Each row was made from one small tree. The marks that hang from a mark follow it in brackets, in alphabetical order. Every link used is in the known rows. Write each row's tree.
Known rows:
batibo[fibusan[donare zere] kiruv pibed[dige]]: [-196  247   70 -125 -471 -160  148   48   75  222 -161  112  106  -49
  107 -281 -113 -229   11 -120   -1  214  109  -99 -247  -14    6 -364
  -28 -300 -154 -194 -101   14   84  124 -345  166  157 -162  124   21
  -14    1 -383 -166   28 -274  305   -3 -360  146 -186  205  377 -109
  -82  139 -110  -66  212  -71  -34]
zapiv[dafa[dimu] liboru]: [ -82  -53   15  -33   -5   99   88   64   43  428   28  147   98 -109
   36  101   38  -92  -27  164  122  140   73  112 -196 -197    0 -271
  201 -276 -134  150 -232    6  184  109 -164   69  338  120  -90   -8
  101  182  -51  -71  128   18   -1  -94 -192   76  -28  370 -130 -257
 -196  145  237  140   28 -197   89]
dige[pibed[zere[fibusan[donare[zapiv[dimu liboru]]]]]]: [-144  125  -64 -203  -14 -184  147   43   -2  505  165  130  -81 -277
 -145  -31  -27  103  -85  200  109  276  113   73 -113  -11   -6 -225
   65 -280  -75  -90 -149   62  149 -232  -87   49  264   91  -68   96
  -81   16 -205  -74  113   50   29  -75 -240  105 -227  420  115 -372
 -142  361  131 -108  195  -49  156]
kiruv[dafa[batibo[fibusan mabe pibed] dimu]]: [  75   43  207  -42 -437  -28  -28   92  176  241  -77   91  393    2
  162 -121  -40 -192  170  -11   40  200   27  -80 -340 -182  -36 -230
   31 -317   92 -261   -7  -83   -9  280 -427  109   85  -83  112   78
  -93  -23 -106  -20   12 -221  287  107 -360  136 -108  286  177   62
  -97  -91  -98   93  102  -23 -261]
zapiv[dimu liboru[kiruv[dafa]]]: [ -40  -85    4  -81   56    7  179  -11 -144  493   57   74  120 -142
   95  169   38  -30    0  213   69  -16  115  134 -223 -393  108 -138
  160 -233  -13  171 -241  -10   36    2 -104  -39  493   73  -18   72
   -5  180  -26  -76   89  -53 -158   23 -291   93   -2  384 -151 -228
 -215  105  200  164 -134 -287  101]
kiruv[donare[lelus pibed]]: [  77  -60   67   53 -163   60   63  115  113  255 -256  134  173  -95
   81  -11   -4 -257  -23   26   63   56   13   21 -194 -106   92 -187
  193 -292   15  -10  -91  -49  142  -20 -300   52  265    0  -42   59
   60  184   -8  -91   61 -226   67  -25 -256  139 -123  285  222 -136
 -141   56  175   22   50  -21  -28]
kiruv[dafa[dimu fibusan]]: [  43  -40   46  -65 -312   89  -76  220  128  380 -135   65  277   -9
  148   86    3 -138  -21   11  174  148    6   81 -254 -228  -39 -198
  168 -290    3   -2  -61  -57  125  170 -235   86  266   45 -141   21
   24  123  -87   22   83 -135  177    3 -221   26  -72  342   35  -95
 -149   88  193  154   13 -125  -77]
dige[pibed[zere[fibusan[donare]]]]: [-202  167 -188 -265 -229 -184  136  162  -49  457 -249   77  -33 -108
  -95  -66 -131   31 -231   91  163  354   70  -24 -251  114  -90 -280
  124 -273 -100 -110 -111  -13  187 -166 -221  117  154   27  -97   98
   -4  -80 -385 -101  126  -57  139 -297 -294   79 -303  347  328 -347
   81  400  277 -206  223   35  241]
dige[pibed[zere[fibusan[donare[kiruv lelus[dafa]]]]]]: [ -10  195  -79 -231 -284  -55  -74   20   34  351  -79   30  -34 -132
   52 -124 -177   -5 -103  119  166  336  160  -95 -131  186  -46 -232
  148 -310 -162 -326   87   57  264 -101 -153  215   62    6 -131   85
  -62   80 -171  -76   51  -91  212  -46 -165  145 -265  363  255 -150
   79  401  100 -136  357  172   29]
liboru[kiruv[dafa[pibed]] mabe[zapiv]]: [   7  -86  -12 -213 -125  -37  276  -31 -165  472  -60   50  156 -132
   24   87    2   28   57  126  114 -125  134   22 -299 -446   12 -163
   96  -65  130    5 -142  -53 -204  119  -62   56  404  144  -22  262
   48  282  -48  -88   26 -217  -91  -34 -493  121  -58  301   97 -162
 -166   73  185  174 -295 -175  145]
pakap[liboru[kiruv[donare[pibed]] mabe]]: [ -56 -127  131  -69  155   36  268 -136 -185  482  -78   94  108 -115
  -53  130   48   -8  -27  133   13 -126   37  -80 -353 -375  103 -177
  162 -106   45  224 -235   15 -179  141 -135  -71  348  131   91  254
  -68  352   54 -235    0 -174 -131  -81 -387  145 -232  262   78 -329
  -78   25  351   86 -171 -183  100]
batibo[fibusan[donare] kiruv]: [ -38   95   42  -93 -295  -28   53  151   68  307  -37   90  164 -103
   86  -73  -45  -99  -91  -94  119  216  165   52 -312  -36  -64 -302
  125 -317 -119 -113  -57  -92  115   72 -314  142  242   21   20  -15
  -68  -52 -206 -123   62 -106  149    8 -265  163 -177  143  231  -62
   16  181  128  -69  191  -85  -22]
pibed[zere[fibusan[donare[lelus[dafa]]]]]: [ -36   32  -99 -294 -364   38  -67   77   20  385  -87  123  104  -43
  134  -56 -102  -59 -197   45  175  338    1   -8 -153  150   24 -251
  113 -358 -177 -251   -2  -37  360   20 -206  223  149   -3 -127  -11
   18   61 -190  -95   62  -58  272 -127  -66   63 -207  287  202 -211
   11  359  119  -60  365   87   17]
donare[lelus mabe[zapiv[dimu pakap]]]: [  93  -80   56  -35   83    8  136   22  125  384  222  215   -2 -288
    1   24   62  -38  -22  232   59  114  138  216  -97 -237  201 -174
  195 -244  -69   63 -112  -20  -38 -203  -58  155  462  118 -154    9
   -3  178   32  -86   80  -16  -58   76 -227  125   31  239   -4  -68
 -302   89   64  127 -106 -201  -11]
dafa[batibo[mabe] dimu fibusan[zere] pibed[dige]]: [-104  103  -26   30 -555  -14   44   25  269  212 -174    8   42  -97
  121 -304  -47 -291  154 -125   13  292   72  -12 -289   64 -115 -433
  -21 -229  -16 -144  -49  118   84  396 -293  270  112  -57   75   -6
  174  129 -334  -74  104 -215  560  -92 -294   11 -107  278  228   27
 -314  128 -135  143   87   33  -27]
liboru[kiruv[dafa[batibo[fibusan]]] mabe[zapiv]]: [  88  -29   78 -205 -157  -53  162 -119 -135  480   61   60  271  -80
   89  103  -81   18  154  141  132  -30  143   24 -404 -503   -7  -97
   75 -147  150  -72  -32  -34 -220  150 -145  165  347  104    9  206
  -96  197  -41 -125  -64 -228    4  105 -449  221  -85  259   99 -101
  -35  -13  105  177 -184 -158  -35]
fibusan[donare[mabe[zapiv[liboru[kiruv]]]]]: [ -12   15  -19 -114  164   12  233 -110  -34  396  329  137   16 -333
  -70   35  -21  224    4   91   51   57  251  118 -275 -235  -56 -158
   99 -136 -104   52  -64   41 -130  -17  -85  148  433  252   11   95
  -18  140  -97 -134   74  -16  -83   16 -305  136 -147  164   62 -125
 -167  186  238   88    3 -134   68]
kiruv[dafa[dimu[fibusan lelus]] donare[mabe]]: [ 231  -61   96  153 -319  209 -137   76  303  299  199   95  264 -167
  113  -46   37 -175  173  -38   39  161   98   89 -158 -213  -78 -140
  123 -251    2 -162  121   24  103   91 -206   47  272  148 -146  165
  -43  198  173   13   77 -196  177  179 -144   93  -37  477   33  116
 -130  157  112  278  131   88 -198]
fibusan[donare[lelus[dafa]] pibed[dige] zere]: [-158   99 -144 -145 -417   -4   60  -32  158  221 -177  105  -77  -69
  207 -249 -181 -259  -10  -16    6  379   20   23 -115  151   61 -409
   45 -276 -300 -141  -42  119  420   93 -193  316  234  -67 -159  -55
  204  252 -341 -180   92 -251  387  -55  -19   71 -129  288  244 -140
 -243  340 -116   74  269    5  -68]
fibusan[donare[zapiv] zere]: [-145   48 -116  -96 -167  -26  124  198   93  300   66  147  -17 -276
   38  -68  -14  -88  -38 -109  126  215  152  203 -206   32  -12 -262
   86 -311 -157  -26  -68   28  217  -37 -181  147  370  136  -86  -81
   73   41 -215  -49  115  -46  133  -85 -203  116 -143  183  255 -138
 -141  357  191  -16  180  -88   75]
pibed[dige zere[fibusan[donare[kiruv]]]]: [-112  207 -151 -265 -273 -122  120   61   64  368 -212   50 -115 -136
  -24  -15 -100   31 -251  -45  105  289  187  -47 -172   78 -172 -234
   18 -235 -163 -171  -36   19  114 -141 -134  200  201  -58  -47   55
  -19  -22 -387 -170  111  -67  199 -184 -316  103 -264  329  288 -239
  -35  378  193  -88  411   86  161]
fibusan[donare pibed zere]: [-238   27 -253 -155 -280  -18  204  193   45  289 -146   96  -30 -155
   26 -206 -111 -188   14  -71   61  325   98  129 -255  133   66 -354
   74 -293 -177   46 -124   67  251   83 -258  146  321   37  -97  -66
  165   97 -349 -187  157 -130  290 -205 -180   64 -187  219  269 -215
 -126  355   71  -20  206 -141  125]
zere[fibusan[donare[mabe zapiv]]]: [ -15    8  -62 -141  -98  -19  142  222  187  318  204  163  -22 -258
  -29  -18    5   91 -155 -120  181  241  239  138 -129   17 -152 -204
   16 -260 -113 -120   44  -55   20 -145 -184   95  313  187  -50    8
  -63  -27  -98  -89  228   81  106  -40 -276  172 -175  249  234 -138
 -182  284  215 -107  306  -42    4]
pakap[liboru[kiruv mabe]]: [-162  -89   43 -199  162    7  296  -94 -254  610  -49   95    7  -84
  -38  200   35  101 -187  147  112  -41   35   -9 -354 -343   68 -254
  191 -126 -108  272 -286   -4 -154  118  -33   13  423  184   26  169
  -32  305  -75 -208   37  -72 -200 -219 -331  118 -180  280   35 -360
  -46  195  473   47 -203 -265  183]
pibed[dige zere[fibusan[donare[mabe zapiv]]]]: [-104  188  -47 -233 -210 -154  165  105  181  347   -7  117 -134 -275
  -74  -56  -67   96 -268  -81   62  275  201   20 -115   32 -204 -201
  -44 -212 -158 -219  -23   20   -2 -238 -114  226  246   62  -45  106
  -55  -10 -309 -101  148  -10  156  -84 -308  149 -251  338  334 -194
 -155  340  168  -79  392  100   95]
pakap[liboru[mabe[kiruv zapiv]]]: [ -15  -56   43 -236  214  -11  314 -132 -157  556   70  115   46 -183
 -118  186    1  156 -117  185   80   12   93   25 -369 -415   33 -147
  124  -80  -27  117 -159   -4 -264  -17   39   94  451  167  -59  202
  -43  311  -77 -171   27 -139 -209 -117 -391  137 -115  223   48 -245
   18  160  377  101 -243 -173  198]
kiruv[dafa[dimu fibusan[zere] pibed[dige]] donare]: [   8   23  -31   26 -557  -14    2  102  210  284 -252  -28  170  -23
  138 -173  -48 -342  245  -64   34  131  -40  -36 -253 -261  -77 -203
  -17 -219   94 -130  -67  102  111  197 -236  129  254  -72  -73  115
   87  210 -199  -55   76 -325  428   88 -338   40  -84  413  140  -72
 -280   72 -119  226   46  -43  -97]
fibusan[donare[lelus] zere]: [-106    3 -129  -78 -254   17   86  152   57  310  -79  116   64 -110
  129 -121  -65 -166  -26  -43  140  229   50  144 -199   53   94 -256
  117 -319 -209  -31  -41    5  341    8 -242  180  330   48 -144 -112
   80   84 -209  -90   71 -122  166  -72 -114   74 -114  200  226 -113
  -75  309  161   -5  190  -76   26]
liboru[kiruv[dafa donare] mabe[zapiv]]: [ 121  -77   19 -129  -13  -25  259  -84 -113  492   67   33  199 -189
   30  159  -22   44   22  134   47 -129  164   78 -413 -622  -32  -14
   74  -73  183  -89  -73  -44 -167  -94  -16   77  510  160  -48  284
  -99  207   41 -103  -76 -249 -194   94 -456  183  -85  331   46 -130
  -18   82  250  239 -185 -107   77]
zapiv[dafa[pibed[dige]] dimu pakap[liboru]]: [-182 -141  -33  -48  -30  -21  206 -144  -24  477 -117  167 -188  -55
   17   96  153 -170    3  331   36  144  -33   22  -50 -239  149 -398
  159 -199 -144  341 -428    9  122   56 -101  -38  391 -101  -40   22
  157  272 -166 -221  216    6   77  -99 -266   56   78  354 -152 -374
 -454  111   46  168 -208 -329  151]
zapiv[dimu[fibusan[donare pibed zere] lelus] liboru]: [-147  -55 -163  -23 -269  170   73  -44   99  355  330  191   16 -181
   70 -270   -5 -234  265   44    3  337   44  206  -43  137  225 -422
   77 -333 -229  105  -74  165  368  261 -195   27  310   74 -105  -60
  172  288 -109 -183  151 -109  342  -41   55   -5  -47  392    5 -171
 -305  375  -95  182  154 -149   32]
dige[pibed[zere[fibusan]]]: [-228  178 -152 -271 -208 -185  178  216  -94  503 -380   80  -44  -98
 -127  -42 -143  -51 -283  129  170  287   44  -40 -276   30  -42 -267
  182 -284  -40  -45 -197   -2   38 -185 -185  115  192   26  -60  148
   34  -10 -360  -81  147  -84   68 -395 -380  112 -269  436  324 -395
   78  360  301 -226   93  -21  319]
dimu[lelus[dafa[batibo] fibusan[donare]]]: [  47  -35 -102  -18 -403  243 -307 -152  175  256  151  180  121  -90
  262  -73   -5 -152   81   -7  118  422   79   63 -118  240   11 -447
  212 -331 -174 -123   40   39  430  347 -300  216   60   43  -58  -95
  201  152  -86  -74  122  -98  480  -76   76   66  -87  204  111  -18
 -158  393  104  209  194   84 -129]
dafa[dimu pibed[dige]]: [-105   66  -21  -56 -286  -72   89   90  151  334 -389  108  -17  -21
   40   13    9 -165 -116  -16   92  187  -28  -40 -164  -38 -129 -440
  122 -217 -124   49 -217   14  114  136 -177  154  215   -7  -80   79
  201  183 -307  -89  169 -171  205 -235 -316    8 -116  352  203 -226
 -315  181  163   56   -6  -66   41]
donare[kiruv lelus mabe[liboru zapiv[dafa pakap]]]: [ 214  -39   58  -48  115  120  202  -96  178  311  411  134  -43 -379
  -55    6   21   67   98  246   62    3  370  176 -112 -336   50  -77
  171 -169  -51 -102   69   17 -252 -233   24  248  463  188  -96   65
  -64  261  129  -56   83  -49 -154  207 -363  256   48  271  -46   60
 -210   40   36  195  -81  -84   43]
donare[lelus mabe[liboru] pibed zapiv[pakap]]: [ 128  -41  235  -15  101   46  148   55  249  231  246  245   73 -386
  -92  -34   76   16   11   69   20   -1  188  119  -17 -132  110 -185
  217 -218  -39  -12    5    1 -261 -152 -136  166  333  240    8   82
  -31  295   88   -1  123  -93 -115   85 -326  201 -110  217  160  -22
 -385  -52   66   -4  -80  -81  -61]
dimu[fibusan[donare[zapiv] pibed zere] lelus[dafa]]: [ -74   26 -100  -94 -449  226  -96   19  218  225  323  209   15 -238
  169 -276  -51 -244  190 -119   52  382   92  168  -24  258   68 -459
   93 -361 -244 -152  101  152  398  298 -178  166  207  135 -134  -29
  201  319  -72  -71  134 -177  449   -8   86   71  -85  338  211  -38
 -261  474  -97  138  245   47  -86]
lelus[dafa[batibo dimu fibusan]]: [  44  -26   21  -27 -340  165 -232   18  172  308  -40  105  180  -37
  189   21   -6 -173   37   37  159  311   55   19 -257   65  -54 -396
  210 -357  -56  -52  -39   42  226  400 -247  225   90   33  -58  -67
  144  184 -105  -50   79  -69  444  -88 -102   27 -104  253   52  -76
 -172  185   98  164   75  -18 -136]
pakap[liboru[kiruv mabe[zapiv[dafa dimu]]]]: [ -79 -178   11 -162  217   63  352 -237 -256  632  214  114  -53 -115
   47  242   84   50  -56  405  106  -93  124  137 -288 -558  164 -185
  101 -120  -58  239 -283  -27  -41   63   84  -25  543   84 -109  156
  -27  342  105 -183   20  -24 -232   40 -306  119   53  346 -189 -356
 -108  127  295  326 -316 -310  230]
donare[lelus[dafa fibusan] pibed[zere] zapiv[liboru]]: [ -31   63  209 -132 -187  167 -155  -68   92  308   67  191  166 -257
  100 -126  -47 -173   23  106   49   88    3    7  -28   40  239 -224
  294 -318  -86  -92 -124   97  113  180 -201  199  130   86    9   69
  127  409   35   33   13 -162  179   13  -47  147 -176  305  138 -142
 -276  149   27   93   95    4  -29]
mabe[kiruv[donare] zapiv[dafa dimu]]: [ 153  -89  -72  -10   32   57  250  -79   32  391  153   66   34 -201
  102  134   34 -144   60  262    1   29  235  221 -279 -445  -11  -88
   39 -248   83  -69  -98  -12   90 -169   -8    0  516  -29 -167   97
   -2  154   82  -79   75 -140  -78  185 -356  156  132  376  -96 -104
  -45  132  137  332 -123  -94  192]
donare[kiruv[dafa[batibo]] lelus mabe zapiv]: [ 251   22  116   69 -162   48  -43   80  265  191  158   12   62 -346
   86    1   -9  -32  156  -22  108   69  393   60  -94 -140  -70   -3
   96 -229   17 -242  171   21 -103  -97 -176  195  318   98  -44   44
  -91  165  112    2   75  -78   62  302 -321  291   -9  340  140  205
 -195  141   34   95  197   65 -221]

Which tree is each row?
[  17  182   57  -68 -503  -69  140   47  153  245 -118  -74  146 -259
  -22 -351 -158 -256   85  -79 -157  285  229  -65 -513  -31  -68 -222
   -5 -282  144 -409  -39   47 -111  104 -341  270  178  -85  212  171
 -107  -32 -240 -191  -53 -281  360   44 -391  245 -258  295  327   74
  110  159 -208    6  305  133   -4] -> dafa[batibo[fibusan[pibed[zere]] kiruv[donare] mabe]]
[-105  112  -38  -43 -608 -134  134   60  140  211 -286  -10  111  -73
  140 -316 -139 -350  223  -84    8  249   78  -45 -336 -113  -57 -262
  -34 -230   50 -196  -79   33  -19  202 -382  241  183 -124  140   52
   83   24 -361 -100  114 -275  435    8 -426  189  -82  263  281   49
 -211   27 -233   62   68  -31  -33] -> kiruv[dafa[batibo[fibusan[zere] mabe] pibed[dige]]]
[ 110  -51  244  -94  259   33  156  -43   90  409  328  169    0 -339
  -83   99   77  141  -11  104   16   41  125   64  -91 -281   74  -97
  172 -185 -111   78  -41   63 -262 -149  -17   75  472  231  -47  115
 -148  348   95  -88   98  -45 -215  141 -274  202  -46  253    5  -54
 -234  113  200  -17  -66 -165  -79] -> donare[lelus mabe[kiruv] zapiv[pakap[liboru]]]
[  26  -20  -63   -2 -351  182 -300  -95  232  264  100  123  161  -73
  251  -54  -19 -121   76   -5  153  394   87   69 -198  178  -48 -431
  203 -319 -150 -138   21   47  424  370 -281  250   80   39 -126 -103
  155  136 -116  -45   75  -71  486  -27   41   15 -140  172   84  -24
 -174  289   92  215  229   33 -181] -> lelus[dafa[batibo dimu] fibusan[donare]]
[  37 -145  -50   93   45   82  178 -231  -70  445  209   49   23 -171
  114  117   75 -130  199  290    2   20  225  129 -268 -351   40 -184
   93 -261   64  103 -219   76  145   86 -122  -33  449    9   50   43
   25  190   82 -182   60  -21   16  122 -282  160   67  420 -226 -212
 -198  129   98  296  -54 -185   95] -> zapiv[dafa[batibo] dimu liboru[kiruv[donare]]]
[ 152  -61  271  -92  164   13   92  -48   60  435  405  137  155 -364
  -63  105   82  121  154  128   59  -94  214   77  -39 -423  134  -22
  214 -123   12  -12  -37   39 -205 -134   -2   92  444  284    5  134
 -166  359  179  -79  -38  -47 -275  230 -292  250  -60  332 -150  -38
 -344   37   92   69  -17 -205 -138] -> donare[kiruv[dafa] lelus zapiv[liboru[mabe] pakap]]
[-182  150 -211 -126 -319  -19  198  -37  231  235   40   99 -145 -258
   38 -347 -191 -140   62  -53  -17  325  187  132 -194    6   19 -313
   -7 -141 -174  -92  -22  151   49    2 -167  316  327   24 -128   34
  181  201 -361 -165  148 -237  390  -35 -192  122 -162  229  335  -76
 -278  299  -91  170  180  -62   65] -> lelus[fibusan[donare[mabe[zapiv]] pibed[dige] zere]]
[ 168   -9   42 -117  -63   29  128   66  117  364   19   28  249 -136
   49  146  -20   36  -25   67   70   67  147   93 -289 -353 -136 -118
   98 -199   19 -143   38  -17  -96  -51  -63  145  386  117 -147  137
  -65  187  -63   56   89 -228 -119   51 -381   69  -60  351   15  -26
  -26   65  218  175  -84  -34   37] -> mabe[kiruv[dafa[dimu]] liboru]
[   0  -57   43   31 -280  148  -24   55  154  242  -58  195  188  -53
  161  -87   13 -181    8  -28  153  153   38   98  -52  127  103 -340
  218 -307 -163   12   20  -72  341  186 -342   33  171    7 -116  -44
  129  201  -58  -53   71 -169  194   -8  -53   38  -95  225  241  -46
 -209  132  175   37  113    4  -42] -> dimu[fibusan[donare[lelus pibed]]]
[ -40  -45  -89  -67 -351  126   65   53  164  322  -19  137   74  -40
  137 -147  -53 -158   25  -33  114  268   30  124  -99  116   56 -391
  144 -296 -201  -47   10   -9  340  146 -246   95  277   25 -170  -26
  146  229 -156 -139   93 -200  244  -39  -10   45  -88  333  222  -79
 -208  300   91   54  167  -38  -46] -> dimu[fibusan[donare[lelus] pibed]]
[-251  185 -125 -247 -293 -137  235   86   26  393 -511   71 -135 -122
  -50  -67 -138 -163 -259   50  -44  268   23  -36 -239   21  -22 -360
  121 -235 -150   18 -288   67   53  -61 -142  234  262  -85  -55  121
  192  166 -485 -180  107 -225  171 -343 -300   81 -222  415  319 -324
 -134  331  151   -1  115  -29  243] -> fibusan[pibed[dige zere]]
[-148   36 -128  -79 -338  159  -17  124   55  357  -42  164   69 -109
  138 -160  -50 -294   -9  -57  120  243    5  156 -175   45  153 -345
  211 -329 -151   65 -113   74  200  169 -229  137  273   96  -81  -41
  192  200 -137  -38  159 -175  255 -234 -110   85  -86  318  198 -157
 -114  371  192  103   42 -110  130] -> dimu[lelus[fibusan[zere]]]
[  47   -7   98  -75 -253   -9    4  -12   -8  327 -126   77  296   -7
  162   95   14  -63  120   72   85   54   85  -89 -243 -217  -23 -240
   83 -256   68  -74  -66  -11   39  287 -276   28  211  -38   24  114
   12  151  -84  -31   16 -216  128    6 -375   44  -58  370  105 -110
 -147   53   94  134  -25  -85 -137] -> liboru[kiruv[dafa[batibo[pibed] dimu]]]
[ 167   49  126  -18  -65  145  -34    7  179  125   61  139   52 -301
   77  -88  -68 -116   37   84   81   72  297    6 -100   -7   94 -144
  213 -246  -82 -135   95   21  -80   38 -171  236  183   83  -66   65
   56  298  111  -46   84 -121  129  126 -255  220  -95  184  197   84
 -178   48   19   95   78   55  -88] -> donare[kiruv lelus[dafa] mabe[zapiv] pibed]
[-102   77   25   68 -219   30   88   -5  249  185  -89  176  -17 -171
   58 -132  -15 -118  -70  -68   25  197  194   41  -65  121  -66 -372
  142 -198 -207   47  -34   -6  114   85 -302   89  146    0  -28   40
  142  154 -210 -111  163 -122  236  -54 -191   81 -156  231  290  -31
 -299  114  174   71  137   31   46] -> dimu[fibusan[donare[mabe pibed[dige]]]]
[  72   33   96    7 -333  -36   89  130   61  258 -169   38  272 -137
   63  -46    9 -190    2  -10   -5   39  186  -81 -302 -282    4 -129
   77 -243  150 -239 -100 -108  -19  -36 -309   -7  303  -98  123  151
  -56   -4  -75  -65   14 -262   44   64 -456  172  -78  346  181  -27
  -12   83   33   40   65  -34  -27] -> batibo[kiruv[dafa donare] pibed]
[ 120   16  112   31 -547   78  -59  157  276  184   95  -55  321 -148
  175 -215   39 -109  105 -165   44  195  202   24 -283  -71 -157 -274
   -4 -196   49 -344  105 -101  140  322 -350  110  150    4   38   50
  -63  -23  -89   32   46 -163  339  232 -255   10  -93  195   92  230
 -159   60 -103  151  190   66 -160] -> batibo[kiruv[dafa[dimu fibusan[donare] pibed]] mabe]
[ 102   28  -63 -197   66    1  295  -32   23  392   70  114   65 -245
  -73  120  -42   99 -116  116   71   59  201  150 -344 -313  -95 -173
  111 -182   17  -95  -20  -18 -237 -157   19  216  465  147  -77  120
   33  177 -162  -24   98 -215 -160 -113 -453  133  -63  239  157 -105
   -6  161  272  107 -213  -45  239] -> mabe[kiruv liboru zapiv]
[  -7  -60  -37 -112 -278  129  -42   37  201  290  221  138   -9 -170
  193  -64   23 -149   58   48   57  294  111  176  -94   70   44 -405
   78 -367 -132  -79  -48   43  316  201 -140   88  238   16 -122  -70
  109  218  -54 -101  140  -43  377  114  -16   68  -76  279   57 -126
 -347  278  -56  200  138 -102 -110] -> lelus[dafa[fibusan[donare[zapiv[dimu]] pibed]]]
[ -94  134   37  -34 -188  -28  154  -62  149  302 -117  158  -74 -277
  -25 -118  -32 -179  -88  169  -38  116  181   78 -102  -53   99 -255
  132 -214  -75    4 -149   47  -52  -35 -123  158  232  -87  -86  152
  145  228 -179  -61   70 -165  178  -47 -285   70  -95  354  258 -100
 -245   99   48  212  -34   34  216] -> donare[mabe[zapiv[dimu[fibusan]]] pibed[dige zere]]
[  95  -59  -32    9 -558  223 -212 -103  232  165  169  102  147 -111
  225 -225   44 -172  196  -80   32  396   95  -11 -191  277  -88 -490
   74 -309  -66 -245   98   13  291  528 -361  183  -45   26  114  -53
  167   93  -98  -79  132  -98  616   -4  -58   41  -82  160  130  136
 -233  256  -81  188  152  167 -155] -> dimu[lelus[dafa[batibo[mabe] fibusan[donare] pibed]]]
